(in the rows, 128 means zero)
Each row is followed by its group and then its class within the group.
[116  93 130 144 133 144 111 171 118  71 137 146 109 114 147 163  93 146
  96 166  62 157 166  95  95  95  73  95 139 140 104 154 142 187 121  90
 125 198 144 104 111 116  96 120  82  92 164  99 126 115 149  59 129 158
 148  85 152 111 126 129  92 185  29  43 139 142 136 197 148 123  91 180
 157 134 153 145  70  84 104 200  88 109 125 161 129 101  86  99 110  68
  87  76 145  72 143 170 165 160 126 154 160 162 145 120 122 176 147 143
 146 129 162 127 110 104 132 107 108 130 118 136 162 107  93 132 170 208
  77 134  89 120 106  51]  U > j199
[151  99 126  83 117 133 148 165 183 138 133 145 130 172 111 135 120 107
 154 112 166 147 157  86 135 105 181  93 112 110 117 129 114 101  93 105
 146 143  44 120 156  71 127 140 113  99 171 141 163 121 173 234 109 131
 128 150 105  88 104 145 127 153 141 119 148 123 144 100  91  90  90 107
 136 121 103 106 102 126 121 114 110 139 137 132 120 120 128 132 148 128
 129 145 157 142 125  99  91 173 109 125 159 140 131 119 153 135 145 111
 139 123 143 136 133  57 124 137 158 141 149 121 131 111 149 132 149 136
 148 139 170 149 135 134]  C > j146
[104 117 123 178 127 134 173 146 140  59 116 179 141  97 113 141  72 145
 118 152  65 160 122 163  61  93  89 150 147 152 122 168 128 161 156 121
 132 203 125 107  82 142 140 113  96  58 141 100 112 116 131   8 131 124
 164  98 172 142 129 112 122 144 107  50 137 151 115 166 161 148 111 160
 177 135 144 126 113  76 117 200 113 125 121 104 143 136  87 102 117 133
 119  94 125  88 155 166 136 117 157 141 150 162 115  85 108 160 154 118
 123 133 163 155  83 135 125 124 110 113 106 153 153  94 103 135 140 227
  94 132 140 108 127  77]  S > j169
[106 119 118 153 113 136 155 156 149  71 126 188 139 100 112 155  78 142
 118 162  84 153 130 142  72  78 118 151 131 146 107 165 144 141 147 120
 126 201 109  95  97 127 133 112 100  49 146 103 115 124 147  56 110 139
 159 107 170 108 133 108 115 158 109  27 127 154 135 152 179 116  96 142
 194 140 129 129 105  83 111 189  99 130 125  98 140 128  91 116 117 141
 113  99 140  98 160 143 117 166 133 138 148 196 110  88 104 163 155 132
 128 126 170 150  80 112 127 128 107 113 143 141 150  95 108 141 149 250
 108 130 159 131 142  92]  S > j313
[ 89 122 127 162 125 140 145 157 142  79 111 176 130 114 123 156  89 135
  79 153  92 173 140 147  78 102 104 130 148 134 142 162 131 139 145 104
 128 199 105  85 107 127 113 124  82  61 146 105 109 113 137  55 116 132
 173  99 169 114 126 123 112 176  89  45 143 133 125 160 167 133  91 134
 152 133 116 139  91  67 114 194 114 134 116 115 118 117 103 101 116 136
 107 110 137  81 180 148 151 154 144 151 163 165 123 127 115 169 186 125
 137 117 166 138  73 117 136 121 137 101 155 145 143  93 105 134 146 226
  90 136 131 125 132  82]  S > J959
[139 108 134  83 122 136 145 158 173 127 140 159 145 164 111 133 137  99
 158 116 156 125 162  78 121  94 175 118 111 117 106 155 116 135 101 120
 141 101  82 107 136  83 156 132 135 123 164 132 154 109 178 249  99 130
 124 143  98  99 112 148 120 150 152 112 145 126 132 133 103  92  93 109
 126 147 120 121 121 135 149 122 118 133 147 137 122 132 148 152 140 129
 148 147 149 146 138 105 100 202 150 105 140 130 123 101 123 140 152 119
 150 135 132 140 116  51 101 142 145 150 125 132 130 125 153 139 137 114
 149 129 165 133 171 150]  C > j325
[121 111 133 145 130 144  97 154 109 107 141 147 104 110 149 131 142 136
  80 162 124 148 151  88 117  91  73 107 149 134 108 151 134 177 116 106
 135 123 154 104 126 116 106 120  85 126 145 107 127 121 146  96 119 150
 149  85 136 107 126 130  88 207  56  69 147 135 146 194 128 120 107 178
 151 150 152 140  96  99 108 180 106 124 129 148 131 106 112 121 111  97
  92 100 136  86 140 145 149 156 122 147 141 150 143 113 118 178 135 151
 156 136 145 126 108  96 138 116 113 135 130 129 161 126  97 138 153 156
  72 123  90 118 114  77]  U > j644
[115 114 130 106 138 153  88 152  76  99 132 117 115 109 166 144 126 140
  71 132 111 152 152 108 103 102  67 108 153 139 123 153 143 166 138 110
 117 128 162 103 132 137  93 135  92 127 134 106 104  99  88  48 112 147
 136  66 139 110 120 126 112 195  21  75 132 132 159 216 141 137 124 178
 153 142 184 142  84  91 131 194 105 103 106 159 135 112 107 101 129  75
 104  83 137  69 144 155 159 134 125 163 138 154 152 113 109 157 126 139
 159 141 137 129 126 104 133 105 102 127  91 129 131 133  94 130 145 165
 107 127  67  89 105  61]  U > j644
[ 79 135 110 127 128 145 149 116 127  71 121 175 151 101 132 138  95 131
 119 161  98 168 139 143  64  71 117 140 148 135 133 169 129 119 155 127
 132 183 119 103 111 141 126 121  99  57 136 114 100  97 132  38 125 140
 149  91 154 114 117 114 128 155  85  45 145 133 122 154 185 129 120 127
 170 141 152 119  95  88 123 204 119 121 114 117 116 141 102 116 119 148
 118 119 127  90 166 148 125 159 158 141 142 157 131  91  95 146 156 122
 138 129 152 144  85 105 121 112 107 113 105 161 119 108 124 139 135 234
 141 120 136 123 136  91]  S > j169
[109 104 129  93 139 157 105 148  81  93 102 133 109 115 156 150 132 152
  67 163  99 166 130 124 101  89  58 110 149 150 100 151 159 173 138 118
 114 163 155 110 125 144  85 117  79 108 148  89 112 123 130  29 118 159
 152  81 160  87 121 117  84 223  12  35 133 135 148 147 152 114 111 175
 163 135 136 145  78  70 112 191  84 118 102 148 127 110  91 118  89  50
 100  81 130  51 145 169 187 132 115 154 129 171 150 123 117 165 143 150
 138 127 152 141 117 112 142  97  91 116 117 116 165 107  80 128 154 216
  92 133  78 113 102  52]  U > j199
